Each row has a name. Each piece below is followed by the name of the row it came from, unless a question asks for something else. Each question is about the rows just above it. Places in a row count from 0.

sil: [196 197 121 187 162]
tor: [ 93  98 122 140 196]
sigul: [145 136 147 129 128]
Where in the named rows is [197]?	sil, 1
What comes right after [122] in the named rows?	[140]
Where in the named rows is [162]?	sil, 4
Where in the named rows is [129]?	sigul, 3
The entry that follows [121]:	[187]
The entry that follows [197]:	[121]
find: [196 197 121 187 162]	sil

Sati: [125 147 129 145 156 125 133 127]
Lom: [134 140 114 201 121 154 107 136]
vev: [133 103 133  56 128 188 101 134]
Meza: [136 129 151 198 107 142 146 108]
Mogi: [110 125 129 154 115 132 161 157]
Dume: [129 107 129 124 113 175 160 119]
gim: [105 128 125  98 129 115  98 127]
Veru: [146 133 127 143 136 134 112 136]
kedu: [117  98 117 135 140 100 158 130]
kip: [119 149 125  98 135 161 157 144]
mir: [159 110 138  71 129  82 153 131]
The entry that follows [121]:	[154]
Where in the named rows is [71]?	mir, 3
The row with [117  98 117 135 140 100 158 130] is	kedu
Row and place of [160] in the named rows:	Dume, 6
Which row holds [105 128 125  98 129 115  98 127]?	gim

simu: [173 148 151 157 194 194 145  52 104]
Pozit: [156 112 170 110  95 121 147 112 175]
med: [131  87 144 157 115 172 136  57 171]
The entry that follows [95]:	[121]
What comes right after [173] in the named rows?	[148]
Right after [131] comes	[87]
find: [173 148 151 157 194 194 145  52 104]	simu
What comes right after [172] in the named rows?	[136]
Row and place of [171] in the named rows:	med, 8
[145] is at row and place	simu, 6

Mav: [138 139 116 160 142 120 130 119 125 117  70 125 103 160 107 116  90 141
  52 143 100 151 116 108 125 108 121 167 154  57]
lozu: [158 144 117 163 117 121 154 127 133  99 130 118 134 159 163 127 105 163
 100 117 179 120  91 136 115 118 188 122 149 122]
povun: [149 110 129 101 136 113 123 133 123 133 160 122 153 127 166 130 165 136
 197 113 159 101 146 139 131 141 116  95 133 184]
find: [138 139 116 160 142 120 130 119 125 117  70 125 103 160 107 116  90 141
  52 143 100 151 116 108 125 108 121 167 154  57]	Mav
What comes right after [91] in the named rows?	[136]
Which row holds [149 110 129 101 136 113 123 133 123 133 160 122 153 127 166 130 165 136
 197 113 159 101 146 139 131 141 116  95 133 184]?	povun
Where in the named rows is [99]?	lozu, 9

keva: [123 108 123 109 119 115 127 135 141 141 118 129 144 120 126 131 144 135
 139 124 112 130 119 136 150 136 122 115 140 132 131 135 125 118]
gufir: [142 148 149 130 144 136 122 132  99  98 119 109 119 179 144 111  99 124
 152 107 157 122 112 133 114 123 135 127 119 117 121 127 147 134]
ziv: [127 148 147 121 135 135 123 136 111 119 138 122 115 148 134 126 100 112
 147 116 130 114 116 137 118 127 125 127 125 133 119 129 147 133]
Teve: [127 148 147 121 135 135 123 136 111 119 138 122 115 148 122 126 100 112
 147 116  98 128 123 134 152 137 115 121 141 143 132 133 119 119]
sis: [144 147 136 147 147 140 125 120 105 103 119 114 113 163 141 113 116 131
 128 127 163 132 134 120 107 120 144 132 115 108 126 124 135 136]
babak: [120  59 102  89  96  88 132 142 171 157  95 136 185 101 117 133 183 160
 139 118  93 143 107 140 192 148 109 108 157 138 144 140 103 100]
Kibu: [127 120 123 126 124 125 129 128 134 132 125 130 134 122 126 129 136 132
 125 129 125 131 128 127 134 129 127 128 130 129 130 128 123 126]
mora: [119  99 104 126 112 116 134 123 158 153 124 142 146  85 115 139 165 141
 106 145 106 140 140 122 149 134 123 127 138 133 138 130 105 119]
bigu: [127 120 123 126 124 125 129 128 134 132 125 130 134 122 126 129 136 145
 106 139 158 145 145 111 117 120 144 136 118 107 135 122 114 131]
meguv: [127 148 147 121 135 135 123 136 111 119 138 122 115 148 134 126 100 112
 147 116 130 114 116 137 118 127 125 127 170 143 137 151 119  95]
dasab: [137 129 123 142 135 132 128 120 124 120 118 123 125 137 132 121 136 137
 119 134 145 137 138 120 121 124 139 130 123 115 131 126 123 130]
find: [127 148 147 121 135 135 123 136 111 119 138 122 115 148 134 126 100 112
 147 116 130 114 116 137 118 127 125 127 170 143 137 151 119  95]	meguv
find: [127 120 123 126 124 125 129 128 134 132 125 130 134 122 126 129 136 132
 125 129 125 131 128 127 134 129 127 128 130 129 130 128 123 126]	Kibu
find: [123 108 123 109 119 115 127 135 141 141 118 129 144 120 126 131 144 135
 139 124 112 130 119 136 150 136 122 115 140 132 131 135 125 118]	keva
find: [144 147 136 147 147 140 125 120 105 103 119 114 113 163 141 113 116 131
 128 127 163 132 134 120 107 120 144 132 115 108 126 124 135 136]	sis
find: [137 129 123 142 135 132 128 120 124 120 118 123 125 137 132 121 136 137
 119 134 145 137 138 120 121 124 139 130 123 115 131 126 123 130]	dasab

